Below is a small trained network, with its code and all its weights. Each question gives an input and a target symbol and asks what happens when units are switched off, that is, made to give their printed mean instead of their output.

import numpy as np


def w(rows, s, z=0):
    codes = np.array(rows[::2]) - 128.0
    scale = np.full(codes.shape[1], s)
    scale[-1] = z or s
    return codes * scale


def norm(h):
    return h / np.sqrt((h * h).mean(-1, keepdims=True) + 1e-5)


def softmax(a):
    e = np.exp(a - a.max(-1, keepdims=True))
    return e / e.sum(-1, keepdims=True)


def log_softmax(a):
    a = a - a.max(-1, keepdims=True)
    return a - np.log(np.exp(a).sum(-1, keepdims=True))


def net(x, mask):
    ids = ['βγδεζηθλμξπστφ'.index(c) for c in x.split()]
    T = len(ids)
    res = E[ids] + P[:T]
    u = 0
    for l in range(3):
        r = norm(res)
        for j in range(2):
            rows = slice(2 * j, 2 * j + 2)
            q, k, v = (r @ M[l][rows].T for M in (Q, K, V))
            z = softmax(np.where(np.tri(T) > 0, q @ k.T / 2**0.5, -1e9)) @ v
            o = O[l][rows]
            res = res + np.where(mask[u + j], z, o[:, -1]) @ o[:, :-1]
        u += 2
    return log_softmax(norm(res)[-1] @ U[:, :-1].T + U[:, -1])


Q, K, V, O = {}, {}, {}, {}
E = w([
[166,111,187,119,91,156],'β',
[119,88,144,231,98,143],'γ',
[164,198,196,160,90,71],'δ',
[164,136,74,97,170,108],'ε',
[164,73,100,152,74,77],'ζ',
[167,138,102,106,106,58],'η',
[174,152,78,92,180,99],'θ',
[199,139,107,195,91,184],'λ',
[143,134,171,61,138,166],'μ',
[161,139,68,98,178,105],'ξ',
[70,154,145,145,150,137],'π',
[186,136,104,100,162,87],'σ',
[169,141,69,108,195,73],'τ',
[177,84,205,202,126,249],'φ',
],0.015)
P = w([
[109,66,255,165,162,30],'0',
[214,131,145,164,148,116],'1',
[203,134,136,164,142,115],'2',
[191,136,133,164,139,110],'3',
[192,138,126,164,133,108],'4',
[183,138,126,163,127,111],'5',
[176,141,125,162,119,112],'6',
[173,138,123,164,117,100],'7',
[163,143,121,161,111,106],'8',
[158,141,118,165,107,99],'9',
[149,139,112,166,102,98],'10',
[141,142,109,164,94,102],'11',
[141,141,111,168,89,102],'12',
[143,138,123,168,92,100],'13',
],0.0087)
Q[0] = w([
[130,95,189,178,91,158],'L0H1',
[94,55,86,93,159,181],'L0H1',
[122,201,2,132,92,93],'L0H2',
[94,99,91,92,109,183],'L0H2',
],0.0087)
K[0] = w([
[78,156,208,139,113,84],'L0H1',
[105,161,149,137,165,149],'L0H1',
[175,118,95,10,131,73],'L0H2',
[111,67,168,85,129,228],'L0H2',
],0.011)
V[0] = w([
[147,50,140,91,200,240],'L0H1',
[144,98,170,166,173,67],'L0H1',
[125,105,133,242,160,159],'L0H2',
[166,156,140,255,166,97],'L0H2',
],0.006)
O[0] = w([
[156,120,163,114,138,188,116],'L0H1',
[127,110,140,147,124,228,202],'L0H1',
[135,108,95,238,83,120,213],'L0H2',
[114,169,98,67,114,255,254],'L0H2',
],0.0096,0.0074)
Q[1] = w([
[109,121,181,170,62,230],'L1H1',
[190,213,70,120,146,119],'L1H1',
[63,230,112,93,252,72],'L1H2',
[125,136,251,189,47,195],'L1H2',
],0.012)
K[1] = w([
[71,223,117,190,129,151],'L1H1',
[98,29,139,141,225,157],'L1H1',
[146,111,146,151,248,181],'L1H2',
[130,201,69,163,38,84],'L1H2',
],0.013)
V[1] = w([
[175,109,108,160,96,118],'L1H1',
[30,178,107,103,127,194],'L1H1',
[152,6,78,84,74,121],'L1H2',
[127,65,77,154,172,200],'L1H2',
],0.013)
O[1] = w([
[168,134,132,145,110,90,252],'L1H1',
[59,146,74,175,188,138,233],'L1H1',
[150,35,9,37,164,188,39],'L1H2',
[98,74,113,130,165,91,246],'L1H2',
],0.016,0.0033)
Q[2] = w([
[98,52,167,188,118,157],'L2H1',
[161,67,110,94,223,6],'L2H1',
[169,125,69,152,72,180],'L2H2',
[160,211,108,44,44,185],'L2H2',
],0.013)
K[2] = w([
[114,107,57,169,95,181],'L2H1',
[80,52,212,126,179,103],'L2H1',
[176,155,7,125,72,205],'L2H2',
[223,204,49,81,114,102],'L2H2',
],0.012)
V[2] = w([
[70,83,85,205,74,254],'L2H1',
[106,206,56,173,105,5],'L2H1',
[78,199,233,52,159,158],'L2H2',
[98,191,119,189,100,229],'L2H2',
],0.0077)
O[2] = w([
[96,203,138,57,124,22,254],'L2H1',
[204,62,109,178,137,105,37],'L2H1',
[76,181,31,118,187,133,53],'L2H2',
[173,129,103,81,254,235,184],'L2H2',
],0.0088,0.0072)
U = w([
[84,109,166,78,48,126,100],'β',
[69,61,125,200,88,62,131],'γ',
[131,216,135,164,56,96,254],'δ',
[77,115,122,131,144,98,120],'ε',
[126,64,58,119,56,157,240],'ζ',
[149,218,76,96,119,208,43],'η',
[142,160,116,155,194,94,70],'θ',
[208,132,164,120,179,45,111],'λ',
[53,191,177,34,164,96,72],'μ',
[60,97,130,106,147,107,113],'ξ',
[5,160,81,188,161,159,121],'π',
[167,111,129,132,101,97,129],'σ',
[179,133,96,169,195,123,87],'τ',
[123,73,229,137,205,171,38],'φ',
],0.014,0.005)

Each question gives the input, a string of symbols that net reads in full, and the target symbol t.
The units are the heads (2 rows each of Q, K, V and O). Each row of codes is followed by its name. A weight is (code - 128) times the scale printed after its matrix; where a second scale follows, it is the last column's (O and U).
mask holds one flag per head, layer by layer. A switched-off head (its flag False) gives its mean, the last column of its rows in O, instead of its output. The means were averaged over made-up inputs and are rounded, as every weight is.
A unit's drop is (log p(t) with every unit on - log p(t) with that unit switched off) / (log p(t) with every unit on - log p(t) with every unit switched off).
The circuit of an input: a set's keep is (log p(t) with only the set's units on - log p(t) with every unit switched off) / (log p(t) with every unit on - log p(t) with every unit switched off). Starting from all 6 units, units are removed one at a time, each time the one whose removal leaves the highest keep (on an exact tie, the one counted first), for as long as the keep stays at least 0.8.
circuit, biggest first: the units of the circuit, biggest drop first
unit that matters most: the unit with the biggest drop
which heads matter: for each layer, one digit per head in row order, 1 if its drop is at least 0.15 and else 0, layers parted by /
input σ γ γ γ γ φ ε θ, target β: circuit, biggest first -> [L1H1 L0H2 L2H2 L2H1]
input δ γ μ ε, target τ: unit that matters most -> L2H1
input φ φ γ π φ φ ζ θ τ τ ξ, target μ: circuit, biggest first -> [L1H2 L2H1 L0H2]
input τ μ δ π φ η μ φ, target η: circuit, biggest first -> [L1H2 L0H2]
input τ σ ζ φ π π γ τ, target γ: circuit, biggest first -> [L1H2 L2H2]
input φ φ ξ φ γ δ γ ζ ξ, target μ: which heads matter -> 00 / 01 / 10
input φ ζ ξ γ σ ε φ ξ φ φ φ θ, target μ: circuit, biggest first -> [L1H2 L2H1 L0H2]
input φ φ π π φ γ γ σ φ τ, target μ: circuit, biggest first -> [L2H1 L0H2]
input λ τ σ δ θ, target φ: which heads matter -> 01 / 01 / 10
input δ γ ζ ε η λ γ δ μ γ μ, target δ: circuit, biggest first -> [L0H2 L1H2]
input μ η φ γ ε φ μ θ μ γ μ, target η: circuit, biggest first -> [L0H1 L1H2 L0H2]
input μ φ φ η φ, target η: circuit, biggest first -> [L0H2 L1H1 L1H2 L2H1]
input φ μ φ φ ε γ, target γ: which heads matter -> 01 / 11 / 10
input μ δ η, target η: circuit, biggest first -> [L1H2 L0H2 L2H2]
input μ π β, target π: unit that matters most -> L1H1
input γ φ γ ε τ, target λ: circuit, biggest first -> [L2H2 L1H1]
input θ φ φ γ π ε φ θ θ, target π: which heads matter -> 11 / 11 / 11
input φ η ε, target μ: circuit, biggest first -> [L1H2 L2H1]
input γ ζ β ξ τ σ, target λ: circuit, biggest first -> [L1H2 L0H2 L1H1]
input δ γ γ μ, target δ: unit that matters most -> L1H2
input φ φ γ ζ ζ φ θ γ τ, target μ: which heads matter -> 00 / 00 / 10
input γ μ η φ ε ζ μ φ φ, target ζ: which heads matter -> 00 / 01 / 00
input τ ε φ φ γ φ σ φ ζ ζ μ σ ε, target γ: which heads matter -> 11 / 01 / 11
input γ δ σ μ γ φ θ, target λ: circuit, biggest first -> [L1H2 L1H1]
input δ δ μ γ ζ γ τ φ δ γ τ, target τ: which heads matter -> 00 / 00 / 10
input μ φ φ μ φ δ φ η γ, target η: circuit, biggest first -> [L0H2 L1H2]
input θ γ π τ θ ξ φ, target π: unit that matters most -> L1H1
input δ φ γ φ θ τ ζ θ τ μ λ, target ζ: which heads matter -> 00 / 01 / 00
input ξ φ σ σ τ δ φ π φ ζ δ φ φ, target δ: which heads matter -> 10 / 01 / 00
input μ γ γ γ τ φ ε ε ξ μ γ β, target β: which heads matter -> 01 / 11 / 11
